Each row comes from the steps of one path. Every step used is in the known rows, and no mark comes twice. Write the path behind each row, first mark first.
Each row is shifted at random along 6 fixed directions that mean nothing.
Known rows
P-R-S-T-G: [ 290  125  -43   -6   97 -110   92   24   -6 -373  173  -19  283    8
  116  151  188  -93  227  -28  -26   48 -197  127  -47  135   25   56
  154   43  -20  -93 -137  -50   18   40   81  -40  103 -208 -185  -20
  -48  116  161 -114   26   99  -53 -340 -311   94  160    0   72  -65
 -121  -62 -294   90 -174 -140  107  145]
K-W-T-G-P: [ -35  103  -70   41  214 -113   66 -207   53 -119   67  167  229   99
  104  212  231   91  287  178 -143  -28   22   58   41  -23 -149 -124
   56  132 -154  -72 -143   37   86 -115   32   44   39   43   10 -274
 -140  224  175 -175  -10   50  -22 -189  -94  -34  151  -59   90  -37
  -97  147   94  177 -149  229  -89  183]
Y-C-R-P: [  -2  208   -2   48  204 -107  114  -25    4  105  227  141  144  133
  131  237   91   16  302  190  -37   46 -161 -138 -177  -65 -104   63
   94   72  -49 -113 -254  -32   56 -129   15   31   19  -98   68 -233
  152    5   95 -264 -133  108   45   97 -289   24  -35 -109  -95  108
 -262   84  -17  291  -59  239  -13   52]
P-C-Y-Q-W-T-G-S-R: [ 292  130 -100   27  186   -9  -15  -75  198 -398 -162   97  149 -193
   40   56  -95   44  188 -268 -125  158  208   35  -11   19   91   34
 -134  -94  -84  -72   38 -153   -1  294  -22  -64  276 -190  -13  134
 -143  239  -29 -126  -73  -76  292  -79  -51 -134  137  116  -51 -342
 -270   61 -256  190 -121 -161   95  180]
Q-P-C-R: [  10 -330 -251   93  -70  -49 -235   90 -205  -92 -118  345 -126  -64
  201 -282 -153  125 -476  134 -304  248   43   97  170   68 -162    7
 -110  168  -62   -8  -17   87  -53  -62   46  -60 -401 -257  -59   86
 -155  -36 -484   97 -161  237  -63  301  203    4   33  197 -209  274
  -16    5  -59  301  459  -72 -152 -112]
G-S-T-P: [  -7   31  -67 -176   76   -4  -91  -27  141  -45 -290   18   84  -40
  222  117  219   16  -52   98 -207  -16  169  240  236  252  -33  -76
   47  202  115  -89  145   34   30   37  142   -1   70   17  -84 -140
 -286  255   61   -1  105    1  -49 -107  -64   -7  247  143  131  -78
  -58  -42 -165  -31  -50 -223  168  -30]
Y-G-S-T: [  10  145 -139  -66   49 -103   94   71    0 -151 -175  -98  234  119
   55   55  179  -32   56  -66 -163  119  -71   48  -11  -46  -73   -1
   37   90  -61 -115  -98   80   -2 -116   92  283   38 -236  -62  -30
   70  119    1   57  -92  139   71 -103 -261   14  253  176   20   72
  -83  -91 -267  -35  -77 -162  -30   67]
Q-C-P-R: [ 199  288  -50  128  182  144  241  -42  159   30  107  260  314  229
  -61   52   80   17   65 -105  -41    5 -178  -41  -69  -90   43   46
   96  221  -26   68  -82   21   14 -273  -76   72  -74  -38   40  -47
  206   23 -122   37 -113  244   73  -71 -103  -40  -52  -63 -136  165
 -424 -112 -135  336 -112   65  -39  115]
Y-C-P-R-S-T-G: [ -14  159   54  -66  187  -77  136  140 -138  149  163   40    5  233
   31  179  182 -155   78   41   79   65 -340  -60 -216 -153  -76  -68
   42   92   11  -94 -196   78  -44  -52  237  202  103 -100   42  112
  218  112  162 -174 -152  176 -177   45 -231   71   30   62  -70  174
 -289   -1 -101  -76  -82 -104   48   54]
R-S-T-G-P-C-Y-Q-W-K: [  79  -23 -117   78   95   -9  -89 -199  -91 -317 -106   70   13  -93
   95  -77  -46   15  -16  -32 -149  214  132  -89   69  -15 -159 -140
  -91  -33  -91 -188   12   98  -13  189  -27  104  100 -104   22  309
  -68  189 -212   43  -64  102  131   66   56  -10  173   92  -61  -87
  -43  126  -56  151  126  -82  -39  184]
P-C-Y-G-R-S: [ 159  208  -25   66    3   75   44  -30  -39 -276  -25  -28  161 -118
  -13 -140   66  -49   57 -120 -128  158  -36 -102   24   71   -2  100
   71   66   -7  -70  -86 -131   62    8   51  364   20 -345  -73   56
  215    7  -13  -86  -39   68  207  -27 -317  -61  168   30  -91  -39
 -169 -140 -368   87  -23 -166   39  109]
P-C-R-S-T-G: [ 202   54   89 -156  113   27 -114    7  132 -160  212   31  -46 -133
  249  211  245  187  -30  310 -353  -21  -76  144  124  591  -35  239
   80   49  122  -12   46   74  125  131  104 -196   30  -46 -195 -303
 -132  -48   32  -93  152  -55 -134 -203  -73  325  260   17   83  -69
   97   95 -173  -52 -107 -132   99  -46]
K-Q-Y-R-S: [ 122 -125  -66  -48    1  -50  -58  144 -106 -242   43  161  242  -43
  174  -58   23   79  117  243   29  104  -69  249   98  -73  -88    5
   27  -15 -104 -191 -219   39    5 -110  123  160 -117 -348  -87 -218
  -24   74  127  -95  -83   76   52  -32 -195  -27  -83  172   13   -4
  -98    8 -190  304  -27  129  -29   13]
K-Q-R-P: [ 169 -126 -165  -50  -27   18   37  152   98 -143   38  248  247  -16
   47  -30   66   75  -87  229 -147   10   41  344  209   95  -29   15
  113  124   50  -43   12   80   44 -197   55   33 -204 -144  -74 -170
  -63   57  -36  -29   34  112   51  -26    2   25 -112  145   58   58
  -19  -50  -96  240  115  126  -25  -41]
C-R-S-T-G: [ 278  147  184 -306   51   21   63  163  111    4    2   67  107    5
  114  188  192  -14  -24  177   27  -31 -185  275   53  298   76   90
  190  132  166  -42   30  147   63  162  375   34  169 -110 -229 -228
   27  105  351 -156   76  -40 -156 -270 -204   82   82  198   86 -168
 -143  -56 -330 -175 -277 -243  278  -63]
S-R-P-C-Y-Q: [ 194  139  -46  -57   51  -52   -1    3  -15 -199  -25  137  148  -40
  123    7   -5  -66   91  -91   21  189  -12   -1 -244  -32  -50  -65
    6   -8  101 -269 -169  -94  -25   80  155   26  -15 -231  -58  109
  -60   93   89 -142 -144   11  113   82 -178 -173 -102  -79  -67    8
 -237 -110 -237  193  111   31  104   29]
W-S-R-P-C: [ 334  125 -235  254  -96   27  126 -148  -43 -498  130  103  424   -8
  104  -18  122  -77   -6 -145 -115  249    6   -6   -5  -47  -64  168
  205  163  -31 -123 -176  -41   10 -155  -44   37   -6 -295 -138  227
   -6  -70  -91  120  -36  208  121 -272 -284  -66  178   56   37   47
 -202  -44 -220  -46   73  157   50  229]
C-P-R-S: [  87 -171 -189   80   86   86   14  130   54   10   72  243   22  195
  202 -122   44  227 -297  302 -271   -6  -89   77  285   98  -34  161
   47  250  -80  151   59   58  -11 -119   67   46 -221  -34   71 -115
  -55   74 -333 -183  107  137  -59    6  154   93  -90  141  -55  295
  -31   37  -11  108   95  -18   22 -136]
S-R-P-C-Y: [ 244  328  -17  -30   81   55  226  -44  -89   61   -8  127  311  273
 -107   24   42 -157    9 -189  213   78 -240  -46 -266 -189   -8  -71
  164  175  133 -149 -201   59  -54  -51  154  231   25 -143   24  308
  134   81  111 -112 -172  152   22 -113 -275 -220 -187  -93  -47  192
 -409 -172 -170  104   20   41  112  107]
W-G-R-S-T-P: [ -23  299 -126  104  321 -110  345 -289  100  -17   33  -95  328  269
  -50  357  195 -141  298 -152   -1 -100   39  -65   26 -134  -13   -3
  175  123 -181  -38  -51   55  -74 -108  -17   57  313  114  185  116
   11  256  130 -116  -70  118   40 -183 -286   -3   88   26  142   54
 -300  174  -12   80  -70  105   -6  223]
S-R-P-C: [ 101  118  -18 -118   -1   22   -1   40   71 -136  194  135  196   14
  191  178  263   -2  -70  273 -118   14  -85  118 -136  358  -69   71
  147   56  144 -173 -129   31   85  -45  230 -102 -142 -131  -50 -126
 -119  -89   87  -15  -23   50  -79 -182 -157  119   23 -135   88   67
  -60  -14 -139  -41   18   85   -9  -54]
W-S-R-P-C-Y: [ 223   89 -106   63   91   69   -8 -187   46 -226  233  157  202   68
  249   91  159  219   -5  255 -260   13   25  -66  -41  233 -121  212
   81   69  -14  -67 -109  118   56   11  -33 -135  -12  -11   53  -50
 -234  -96 -139 -112   74   23   39 -215 -125  -23   58 -160   37  150
  -35  137   87   84   89  231    8   81]
G-P-C-Y-Q-W-S: [   6  295  -26  104  139  239   97 -168  169   49  -99  255  217   69
  116   19   16  100  -87   54 -122   81  115  -92   52   32  -54   -3
  -21   90 -159  -78  -15  128   65 -104   52  150   31  -28  130  -36
  178   13 -126   21  -94  108  149   40    8  -27   31  -22  -36  -37
 -331  -39  -13   56 -111   69  -71   89]
Y-C-R-S-T: [ 386  -55   40 -198  -96   57 -147  218   79 -267 -105   75  -77 -127
  220   -7   -9  124 -144   72 -136  152  -24  295  235  254   34  202
   55  108  165   13  129  -96  139  147  158  151  124 -285 -359 -174
   25  160   95  -88   99  -89   31 -133 -205   35  172  382  -19 -288
  -35  -60 -431 -120 -180 -243  325  -50]
C-Y-P-R-S: [ 394    6 -219  272    1  -56   17  -48 -103 -542  -51  132  257  -97
  157 -250 -104   10  176 -205  -89  246   -1  -23  114 -260    7  102
   56  116 -126  -23 -146 -240  -71   -6 -116  157    5 -326 -131  156
   -6  183 -172 -141   54  124  255   14 -255 -222   59   43 -146    0
 -211 -188 -339  386   51  -64  165  217]
S-T-G-R-P-C-Y: [ 132  318   96 -235  168   34   99  -88  -18  128 -127   -9   73   58
 -135  110  155 -164   86 -162   94 -106 -123    5 -132   79  -18 -144
   96   99  209 -102  -43   65   -9   83  170  210  167   26    0  156
   77  142  187 -161  -98   29    4  -94 -255 -151   26  -65   19  -21
 -264 -131 -134   49  -24 -190  164  117]
W-K-T-P-C: [  58  197  -63   40   86  -26   59 -206  -94 -142  -20  145  180  153
   26  155  -76  -42  306 -252  108  130 -174  -84 -103 -225  -57 -225
   -7  309   66    3 -109 -101  -81 -119  -10   79  163  -46 -164   21
   60  331  172 -167  -84  155  -49 -141 -221 -197   82  -39   45  -84
 -425  -34   -7  277  -87  209  113  323]
S-R-P-C-Y-Q-W-T-G: [ 294  157  -56  -98  138   12  156   67   41  -39  -85  208  162   44
  -85   72 -142  -73   10 -171  149   50  -51  107 -136 -192   47  -76
   -8  -12   -9  -95  -38   35  -64  154  222   37  219  -51   91  261
  101  208   42 -174 -202   35   99  -23  -44  -94 -173  127  -28 -157
 -375   16 -133   58  -79  -82  136  118]
S-T-P-C-Y-R: [  77  132 -193  140  206 -151   29 -177 -117  -52 -141  -18   46  170
   42   20 -109  -30  196 -377 -163  187  -40 -117   23 -335 -166  -28
  -91  169  -10  -90 -124  -21 -198 -196 -250   99  109   26   -6  274
    7  275 -191   -4 -152  216   84  134 -167  -58  107   59  -83  265
 -260  -93  -93  380  152   50   11  323]
K-W-G-T-P-C-R-S: [  56   58 -194  226  164   60  145 -257  -19   56  -50  139  -71   91
 -130  -11   47   -1 -109  -97 -137   44   55  -26  270 -143  -69  -23
   72  271 -122   70   51  -23  -29 -123  -14  312  177    4   41  264
  171  211  -71 -109  -46  128    3   74    8  -17  111  182   -7   61
 -233  131   -2  -31   72   98    0  173]
G-S-T-P-C-Y-Q: [-240  154  -86   18   48   22   12  -67 -126  206 -363  -59   21   74
   52  -91  110 -146 -323 -112 -182  237  128  -63   63  -24 -161 -189
  -50  197   77 -307  -44  163 -129 -163  167  291  -52  -95   11  327
    0   73 -117  192 -133  217  -94  287   14   89  218  101   15  272
 -171 -143 -197 -123  270 -325  -59  -22]
W-G-R-S-T-P-C-Y: [  34  227 -121   67  296   29  166 -321    4   56  -88  -74   72  217
  -85  143   43  -19   35 -207 -109  -79   64 -111  120  -45  -39    8
   40  148  -74   37   80   64  -71   -1  -82  137  243  155  185  303
  -22  243  -95 -127  -29   67   32  -52 -121  -67   85   25   52  112
 -249  128   38   73   91  -17   46  185]
K-W-G-S-R-P-C-Y-Q: [ 230   65 -120 -103   13  120  -19 -102   56 -206 -231  116    9  -91
  -43  -95    5  -32  -55 -140   47  119  141  139  -11 -111  -21 -136
  -67   21   62 -198   40 -109   31  177  204  324  141 -244  -10  369
   -8  255  165 -147  -68 -104  203   47  -52 -364  -15  156    4 -245
 -262  -59 -204 -136   26   25  184   27]
Y-P-C-R-S: [ 247  177   92   -6   21  105  -47   12  157 -265  109  176   95 -212
  272   97  147  102  107  174 -178   93  -38   58   69  301   53  219
   97   89   61    6  -67 -171   91   43  161  -38   20 -213 -183 -293
   95  -20  120 -132  104  -47   78  -15 -215   67  151  -20    1 -216
 -192  -84 -301   17 -191  -34  196   13]
R-S-T-G-P-C-Y-Q-K: [ -23  162  136 -265  112  172   45   68  -20  139 -119   40  -41   38
  -21  -21  124  -83 -137   81   47   31  -80   37  -14  125  -33 -256
  -33  -43  109 -197    3  207    2   81  303  255   -6  -14   32  126
  149  141   58   35 -108   98  -70   78   -6   11   62   37    4   16
 -122  -73 -128  -45   35 -322   34  -34]
R-P-C-Y-Q-K-W: [ -55  179   76 -159  181  132   83  -47  -19  261  258  283   44  210
   90   78   94  137  166  386  167  -18 -258  -27 -287   -8 -158 -328
  -30  -39    2 -268 -261   87   32  -81  186  180  -97  -20  153  -69
  137   74  143 -225 -208   81  -61  124  -35  -18 -251 -283  -32   95
 -212   82  208  342  -33  243 -106  -49]
C-P-R-S-T: [ 393 -102 -223  169  101 -164   10  -76 -156 -479  -29  143  140  110
  152  -72  -28   29  239 -263   -8  194  -99   18   -6 -272   -3   -4
   41  118  -58    3 -130 -173  -56   68 -147   71   56 -293 -125  244
 -165  334  -82 -217  -29   80  126  -86 -216 -299   11  100 -145   46
 -205  -11 -153  388   65  -12  181  208]
Q-Y-C-P-R-S-T-G: [ 312  137   19    7  151   14   51   27  -67 -272   83   74   79  -84
   25   50  105  -62  249  -66   -1   24 -182   63  -76 -108   -8    6
   78  -36   -2  -63 -116  -23   26   32   -3   74  136 -114  -16   95
  102  116   42  -21  -32  113   69  -55 -339  -38  116   42 -102  -74
 -235  -51 -238  184 -143 -192  143  199]
Y-Q-K-W: [ -54  -14 -104  -93   94   -1   93  140   94   70  114  275  120  218
  142    9  -44  148   58  245   70  152 -181  165  -66 -133 -129 -273
  -58   64 -142 -172 -151   21  -36 -178  163  150 -125 -141  -13 -213
   94  191   48  -82 -219  175  -41   50   40   33 -182   95  -30   71
 -162   39  -19  336  -68  222 -138  -70]
G-R-S-T-P-C-Y: [  24  128  -52   66   95  -17   44 -200 -183  -25 -162  -35   56   55
    4  -34  117 -148  -67 -174  -46  125   70  -83   45   -4  -98 -112
   72  169   82 -174  -69    8  -63    6   33  254   96 -119    6  380
  -71  161  -13  -19  -77  126  -14   46 -221  -61  136    1  -14  156
 -184  -24 -148  102  222 -202   31  142]
C-Y-P-R: [ 157   75   59 -213   44   10 -153  149  104 -125 -102  245   31  -68
  275  -11   -8  113   56  178  -44    6  -83  138  -57  150   22  -18
  -66   57   59   -2  -50  -84  -25   90  291  -32  -55  -97  -94 -291
 -103  137  138 -239   49  -53   -5   18 -117 -198  -50  -62  -56 -114
 -214 -217 -229  180 -120  -79  180  -30]
Q-W-T-G: [-179 -122 -117 -125  -20 -156   75  276 -299  264  -63  242  208  318
   58    3  -85  -88 -403  280  149  141 -260  211  -45 -147 -140 -205
   67  191 -183 -111 -149  328  -49 -103  480  180 -109 -195   88    4
   -8   48   29  -39 -292  286 -374  -49   68  120  -99  302  -40  187
 -238  126    0  -83   22  -78 -173  -98]
Y-P-C-R: [ 156  201  -37   88  132    8  -33  -65  225 -195   61  181   76 -113
  228  117   45  168  172   14 -322  117   -4  -38   44  156  -20  204
   -8  124   -8   63  -72 -153  -10 -107  -52 -148  -40  -68 -125 -313
   71    2  -94  -65   27   49  134   81 -114   62  148  -50  -56  -37
 -200  -96 -212  242  -80  120   61   99]
R-S-T-G-P: [  -6  208  -39   57  111  -82  208 -118  -77  -99   23  -69  351  121
   32  145  369 -182   69   46 -100   57  -40   14   36   22 -119  -32
  241  138  -36 -217 -158  202   49 -146   99  189   22  -83  -28   24
   20   67   86   97  -23  205  -56 -192 -252  139  244    7   91  168
  -59  -17 -173  -37  -13 -111  -61  132]

Write each row's path
[  83  143 -107   -5   57   10  149  -68  -44 -118   38  -13  152  -28
 -100  117  300 -141   72 -100 -120   14   -5   -9  -53   24  -62  -12
   77  136  146 -147 -133   35   35  -86   53  190   76 -145  -39  182
   39   64   46  -32  -47  120   64 -129 -246   31  216  -45   74   77
 -123  -40 -130    2  112  -48  -41  173]	K-T-G-S-R-P-C
[ 318   70 -304   44   99   91   36  -90  -21 -207 -330  -72   41   38
 -105 -225  -57  112  -34 -356 -291   33   36  -21  265 -191  -45   81
  -37  165   26   89  131  -44   -5  -20 -266  386   83  -58   16  333
  125  254 -449  -58   31   85  328   16 -109 -166  184  204  -76   89
  -60 -143 -145  143   98 -220  189  174]	R-P-C-Y-G-S-T
[-117   84 -138  183  146  -64   15 -153 -141  -83  -30  -28   16  -93
   28  -90   61  -96   90  -67 -239  156   88 -223   57  -80 -136  -24
  -23   99  -92 -118  -99  -90  -50  -40  -25  228   -3 -136  159  197
   74   81 -172 -113  -89  160  120  247 -188   -5  170  -42 -112  212
 -147    3 -129  226  247  -60  -91  133]	T-P-C-Y-G-R-S
[ 184  327  136 -217   96  264   82   42  230  -27  -26   96  184 -155
 -135   73  245    2  191  107  -65 -149  -15  111  -16  229  119    4
   36  -33  187  -47    8   28  126   -5  146  267   34 -134   39  -84
  255   17  246 -139   61  -70  227    2 -220 -123   33 -104   66 -195
 -230 -194 -166   27 -179  -93   99   33]	K-Q-R-P-C-Y-G-S
[ 311  156   23    9  200  -23   39 -169    2 -328   28  100  111  -85
  -25  123  -14   67  389 -158   32   91 -117  -27  -71 -199  -33  -54
  -54  -12  -27  -14 -150   31 -163  106  -25  -26  220  -66  -98  128
  112  175  103  -83  -53   63  126  -11 -196 -139   71   75   28 -158
 -257   56 -102  249  -63  138  141  302]	W-K-Q-Y-P-C-R-S-T-G
[ 161  325  -69  -60  302   85  273  -63  239    8   38   13  284  179
 -119  309  195  -32  163  -87  -39 -212  -72  -21    0   63  120   86
  102  120  -13  119    3  -23    7   34   79  -10  235  126  159   29
   48  166   61 -262    2   25   80 -311 -159  -16   40   -5  172  -60
 -305   92   11  -96 -208  -30  135  117]	W-T-G-S-R-P-C
[ 420  -94 -158  -23   50  157   39  -79  297 -348  143  298   94  -48
  212  -64    8  357  124  243 -156   45  169  180  141   -5  -78   35
  -38  -47  -59  -94   21   34    7   66  -63  -29   94   17   -6  -54
 -149  186 -122  -95   84  -39  279 -138   24 -147  -82   82   30 -128
   32  142   19  274   -7  282   93   92]	C-Y-Q-K-W-S-R-P
[-229  187  -88    1  151   -3  139 -178 -170  206  121  -11  193  306
  -10  138  278  -67 -195  292  -81  -18  -51 -212 -231   95 -170  -12
   79   15  -62 -247 -229  333  -11  -80  227  161 -107  -74  335  278
 -104 -162  -16  -32 -141  146 -127    6  -87  -10   27 -198   27  396
 -139  187  143 -147  267  116 -261  -51]	W-G-S-R-P-C-Y
[ -74  194   30   11  150   57  136   31 -119  192 -111  106  -55  -54
 -122   -6  119 -148  -59   80  -37  -46  -83  -96  -15  -33  -20  -88
   81   46  -70  -44 -125  109  -40  -85  263  283   55  -51  194   96
  306  -29    8  -10 -179  191  -35  232 -247   52   69   12  -89  142
 -264  -20 -141   21   62 -237  -82   76]	Q-Y-G-T-P-C-R-S
[ -90   47 -105  -50   51  -12  -87  -93  -69  -19 -239  -16 -137  -40
   85  -35   60    9 -167  -70 -301  115  141  -82   85   37 -175  -27
 -132  116   -5  -49   36  131 -105  -36  118  185   91    7   55  185
  -21   77 -135   54  -81  111  -17  129 -108  -54  293  154  -13  128
  -90  -18  -75 -134  219 -120  -29  141]	W-S-T-P-C-Y-G-R
[  34   84   -1 -225  138  107   98  117   36   87 -115   80   19   53
  -95    2   11  -55  -94   47   84  -10   -4  -17  -78   -3   50 -189
  -95  -93   42 -112  -35  121  -94  159  319  124   72  -27  183  240
   11  136   18 -136 -146   55   29   51   32 -137  -37   79   22  -31
 -215   88  -29  -53   98 -234   44  -31]	W-T-G-S-R-P-C-Y-Q-K
[  29  108  -36 -130  252   87  -63  -49  309   36 -211  312 -117  -59
   70  177 -186  100   37  -29  -77  -17  140   77   52   77   75  -49
 -190  -42 -127   91  180  -78   61  158  161  -83   78   -5  138 -141
  109  257   20 -218 -153  -94  163  196  144 -200  -87  135 -102 -322
 -395   37  -57  140 -133  130   47  -10]	Y-Q-W-G-P-C-R
[  48    4   70 -101  122   74  -94  -41  -94  -52  151  266   99  126
  147   26  -26  143  145  233  146   31 -180  -55 -115  -62  -83  -97
 -146    6  -41  -79 -197  109  -90   83  144   84  -18 -161   11  -27
   44  144  105 -287 -114   31   28   42  -19 -181 -179  -26   11  -21
 -244  122  148  298   -7  233   16   56]	W-K-Q-P-C-Y-R-S
[  26  -13  -37 -145  295 -100 -238  -27   76  -87 -204  220 -322 -302
  103   81  -78  122  287   34 -239 -108   98    4  -12  116  -14 -117
 -192  -85  -49  103   49 -158   -1  198   40 -143   98   81  127 -272
 -118  215  -53 -259  -98  -74  117  276 -124 -212   82  -51 -173 -136
 -166   50  -23  463   48  -59   46  112]	Q-Y-G-T-P-C-R
[ 239  353    3   12  260   96  136 -135  269  -83 -146  114  151 -129
 -238   38   90  -39  384 -370  -93  -73  100  -10   13 -119   85  -79
  -90   67   66   18   31  -98  -41 -107 -117  211  217   48  -64  -45
  269  245   55  -61  -72   49  297   46 -174 -180  118  -72  -58 -118
 -338 -215 -271  407 -131  -49   71  314]	K-Q-C-Y-G-T-P-R
[ 247   57   -5 -113  183  283   29   -2  373 -165   76   67 -136 -216
   -8  -37  -11  322  106   21 -354 -125  140   65  362  336   77  129
 -129   -1   66  145  234  -95   68   52 -173   60  136  116  -91 -296
  119  188 -257 -169  158  -70  285  -63   50  166  124   53   32 -208
   62   36 -135  375  -54 -161   69   86]	P-C-Y-Q-K-T-G-R-S
[ -14  125 -107  124   30  -47   94   -2 -108  -70 -204  105  162  -39
 -110 -132 -161 -153 -161 -258  -14  283   72  -55  -10 -161  -54 -113
  -51   46 -140 -168 -110   25  -96  -58  143  246   53 -278    3  265
  159   45  -91   62 -286  208   86  140  -30   15   81  197 -116  -43
 -323  -28 -275  103  103 -208 -141  145]	P-C-Y-Q-W-T-G-R
[ 322  158  -77   63  299  -23  150  -45  135 -173   18  148   64  -58
   16  127  -50   -1  245 -302  -75   46  -52   19  -10 -134   69   46
  -40   17  -99   20  -16  -86  -74  119  -97 -136  205  -40  -45  101
  171  238 -140 -151 -144   82  192  106 -106   26   -3  110  -60  -97
 -296    0 -143  343  -37 -134  152  141]	Y-Q-P-C-R-S-T-G
[ 359 -225  -88 -152   84 -103 -237   67  108 -586 -265  104 -109 -437
  194  -99  -55   52  152  -42 -287   77  356  297  253  177   31  -35
  -86 -142   32  -68  213 -133  113  360  -25  -81  124 -129 -129  -71
 -374  360  -22 -128  143 -158  262   83  -84 -235  140  203  -87 -332
   90  -37 -284  346  110 -297  205   84]	C-Y-Q-R-S-T-G-P
[ 100   76  -53   20  152  -95   64  -50 -168 -137   42   25   69    1
  -55   65   87  -75  219 -113  -89  139  -52   21 -108 -164  -96 -119
  -52  -19   30 -176 -144   81  -79  -50  -19  175   78 -153   35  306
   67  173   80  -41 -121  119   28  179 -228  -10   60  -12  -26  154
 -160  -18  -67  244  180    4  -70  212]	K-Q-R-S-T-P-C-Y-G
[ 409  290  113 -132  168   77  156   21    7  -85 -172  126  130  -76
 -168   74    6 -112  265 -358  230   45 -197  177  -68 -297   92 -102
   27   65  101  -30 -107   -8 -118   71  161  207  253 -144 -149  191
  339  236  279  -94 -132   42  103   34 -296 -201  -37  182    0 -203
 -461 -214 -319  113 -185 -107  302  217]	K-Q-Y-P-C-R-S-T-G
[  92  -40 -261  184   85 -114 -100 -319 -157 -323 -187   37 -137 -103
   47 -123  -10   50  158 -313 -271  261  195 -107   61 -304 -263 -134
 -185  111 -103 -109  -65  -91 -106  -22 -192  287  195 -122  -14  419
  -65  273 -144  -11 -122  104  179  148 -188 -243  306  135  -95   48
 -112   32  -25  180  248  129  -40  373]	K-W-S-T-P-C-Y-G-R
[ 172  200  -42  -13  201  144  115   43  243   68 -186   83 -125  -93
 -101   27   21    4   12 -173 -210  -84   15   -2  287   48  132  116
   25  213   30  240  199 -149  -14   12   79  217  236   81   -5  -74
  355  236  -85 -216   42   22  154   90 -100   15  120  205  -21  -96
 -256 -104 -243  -32 -146 -222  238  100]	Y-G-T-P-C-R-S
